Below are the code and all the weights of a small trained network. Each question names an input and a class and asks about switching units off, where a switched-off unit gives its printed mean instead of its output.

import numpy as np


def w(rows, s, z=0):
    codes = np.array(rows[::2]) - 128.0
    scale = np.full(codes.shape[1], s)
    scale[-1] = z or s
    return codes * scale


def norm(h):
    return h / np.sqrt((h * h).mean(-1, keepdims=True) + 1e-5)


def f(y):
    return y / 2 * (1 + np.tanh(0.7978845608 * (y + 0.044715 * y**3)))


def log_softmax(a):
    a = a - a.max(-1, keepdims=True)
    return a - np.log(np.exp(a).sum(-1, keepdims=True))


def net(x, mask):
    res = np.array(x, float).reshape(1, 3) / 4 @ E
    u = 0
    for l in range(2):
        y = f(norm(res) @ A[l][:, :-1].T + A[l][:, -1])
        res = res + np.where(mask[u : u + 16], y, B[l][:, -1]) @ B[l][:, :-1]
        u += 16
    return log_softmax(norm(res)[-1] @ U[:, :-1].T + U[:, -1])


A, B = {}, {}
E = w([
[55,138,201,188,142,30,13,53,241],'x0',
[73,22,122,103,81,78,125,152,113],'x1',
[191,125,102,195,70,79,48,66,3],'x2',
],0.0032)
A[0] = w([
[193,81,167,155,42,143,165,116,187,119],'L0N0',
[150,36,129,125,79,109,128,147,159,82],'L0N1',
[188,61,227,153,116,160,136,127,138,115],'L0N2',
[113,183,76,106,85,81,138,147,144,124],'L0N3',
[100,46,122,114,92,99,125,158,125,75],'L0N4',
[99,136,107,144,141,157,124,107,118,117],'L0N5',
[201,120,170,198,92,196,154,103,182,92],'L0N6',
[120,92,158,171,149,189,136,88,117,116],'L0N7',
[188,205,144,132,123,137,115,151,155,81],'L0N8',
[116,49,140,105,95,96,137,141,126,79],'L0N9',
[171,221,138,103,123,110,127,143,140,78],'L0N10',
[154,100,175,171,98,166,121,154,142,125],'L0N11',
[118,1,143,149,129,132,140,119,126,75],'L0N12',
[158,223,128,133,131,139,139,105,145,66],'L0N13',
[133,99,119,153,151,151,131,111,134,1],'L0N14',
[139,203,125,148,146,143,143,115,130,81],'L0N15',
],0.0056,0.0055)
B[0] = w([
[125,125,117,132,135,128,128,125,128,115],'L0N0',
[112,160,117,123,162,139,130,109,109,147],'L0N1',
[133,126,103,125,126,133,122,123,138,105],'L0N2',
[122,128,128,128,119,140,125,122,127,121],'L0N3',
[108,163,110,125,169,145,120,116,108,177],'L0N4',
[127,132,128,130,124,132,128,128,130,111],'L0N5',
[103,119,110,115,139,131,118,124,114,128],'L0N6',
[125,133,124,122,118,131,132,119,131,109],'L0N7',
[88,115,114,116,156,109,125,133,98,159],'L0N8',
[109,162,117,117,168,146,120,112,105,160],'L0N9',
[88,115,103,121,143,123,118,124,107,134],'L0N10',
[134,126,120,119,133,126,127,119,132,121],'L0N11',
[114,160,117,124,174,134,120,126,109,153],'L0N12',
[78,114,100,121,142,114,120,138,98,165],'L0N13',
[110,241,68,58,61,8,75,184,148,7],'L0N14',
[90,108,122,100,151,115,119,120,99,148],'L0N15',
],0.012,0.0014)
A[1] = w([
[76,44,114,104,95,89,125,176,129,134],'L1N0',
[42,159,80,96,179,113,107,129,70,165],'L1N1',
[91,60,111,120,90,101,122,155,117,175],'L1N2',
[174,178,135,172,146,160,134,120,141,161],'L1N3',
[134,128,124,117,130,123,118,141,126,4],'L1N4',
[107,145,142,128,118,104,98,126,151,69],'L1N5',
[103,145,145,131,124,101,96,127,148,67],'L1N6',
[121,75,161,114,108,130,141,117,131,171],'L1N7',
[142,180,72,57,98,120,158,196,74,38],'L1N8',
[172,203,132,132,154,149,117,124,145,166],'L1N9',
[159,182,83,125,77,61,63,118,56,25],'L1N10',
[97,69,113,112,98,84,138,142,117,178],'L1N11',
[162,244,121,132,152,154,141,117,164,136],'L1N12',
[118,167,123,121,97,72,86,127,184,47],'L1N13',
[79,164,132,126,141,85,66,105,163,34],'L1N14',
[72,182,94,60,135,112,157,186,209,49],'L1N15',
],0.011,0.0022)
B[1] = w([
[199,152,113,106,61,65,79,95,117,141],'L1N0',
[25,118,61,114,211,169,104,133,100,254],'L1N1',
[160,160,133,68,102,57,132,126,175,136],'L1N2',
[129,155,109,75,116,78,111,131,157,178],'L1N3',
[136,146,148,164,130,148,155,100,121,105],'L1N4',
[167,140,97,89,123,175,177,143,94,150],'L1N5',
[160,145,89,87,124,176,179,156,97,158],'L1N6',
[127,152,102,114,117,88,86,112,75,178],'L1N7',
[158,119,47,169,129,119,198,146,145,186],'L1N8',
[147,154,126,104,86,83,124,109,123,146],'L1N9',
[69,100,250,116,139,152,77,144,156,172],'L1N10',
[175,177,134,98,97,101,115,121,148,131],'L1N11',
[196,118,115,96,60,55,77,118,94,153],'L1N12',
[190,135,85,132,98,108,187,143,113,155],'L1N13',
[144,108,33,153,139,131,196,160,123,216],'L1N14',
[83,93,253,168,133,154,61,123,114,204],'L1N15',
],0.012,0.0059)
U = w([
[195,116,76,143,104,134,210,162,120,158],'0',
[39,111,102,138,204,177,118,137,103,150],'1',
[125,102,248,138,103,129,82,134,138,172],'2',
[142,184,94,74,104,62,78,91,127,157],'3',
[130,233,148,159,122,146,139,72,174,5],'4',
[131,201,144,150,123,141,137,69,168,28],'5',
[127,214,145,148,118,142,138,86,181,1],'6',
],0.014,0.0058)

Each question gives the input, the list of numbers given to net, and the class t.
The units are the neurons (one row each of A and B). Each row of codes is followed by its name. A weight is (code - 128) times the scale printed after its matrix; where a second scale follows, it is the last column's (A, B and U).
mask holds one flag per neuron, layer by layer. A switched-off neuron (its flag False) gives its mean, the last column of its row in B, instead of its output. The means were averaged over made-up inputs and are rounded, as every weight is.
A unit's drop is (log p(t) with every unit on - log p(t) with that unit switched off) / (log p(t) with every unit on - log p(t) with every unit switched off).
The circuit of an input: a set's keep is (log p(t) with only the set's units on - log p(t) with every unit switched off) / (log p(t) with every unit on - log p(t) with every unit switched off). Starting from the 12 units with the biggest drops (on a tie, the unit counted first), units are removed one at a time, each time the one whose removal leaves the highest keep (on an exact tie, the one counted first), for as long as the keep stays at least 0.8.
circuit, biggest first: the units of the circuit, biggest drop first
top k neurons: the k neurons with the biggest drops, biggest first
top k neurons in layer l: the k neurons of layer l with the biggest drops, biggest first
drop of u: that unit's drop, to one decimal
input [6,-4,6], class 0: circuit, biggest first => (L1N1, L1N14)
input [-7,4,-7], class 0: top 2 neurons => (L1N8, L1N1)
input [-6,5,-5], class 0: circuit, biggest first => (L1N1, L0N13)
input [7,-7,8], class 2: circuit, biggest first => (L1N10)
input [5,3,6], class 2: top 3 neurons in layer 1 => (L1N10, L1N1, L1N8)
input [-6,-5,7], class 2: circuit, biggest first => (L1N10, L1N1)
input [1,-2,0], class 3: top 2 neurons => (L1N0, L1N2)
input [-6,5,-8], class 2: top 3 neurons in layer 1 => (L1N15, L1N1, L1N14)
input [0,-3,0], class 3: top 3 neurons in layer 1 => (L1N0, L1N2, L1N11)
input [-2,-3,2], class 3: top 2 neurons => (L0N4, L0N9)
input [-7,6,-8], class 2: top 3 neurons in layer 1 => (L1N15, L1N1, L1N14)
input [-4,0,4], class 0: top 2 neurons => (L1N15, L1N1)
input [-1,1,-5], class 2: drop of L1N1 => 0.1
input [1,0,2], class 3: top neuron => (L1N15)
input [-7,-2,0], class 0: drop of L1N1 => 0.1
input [-3,-3,6], class 2: drop of L1N1 => 0.1
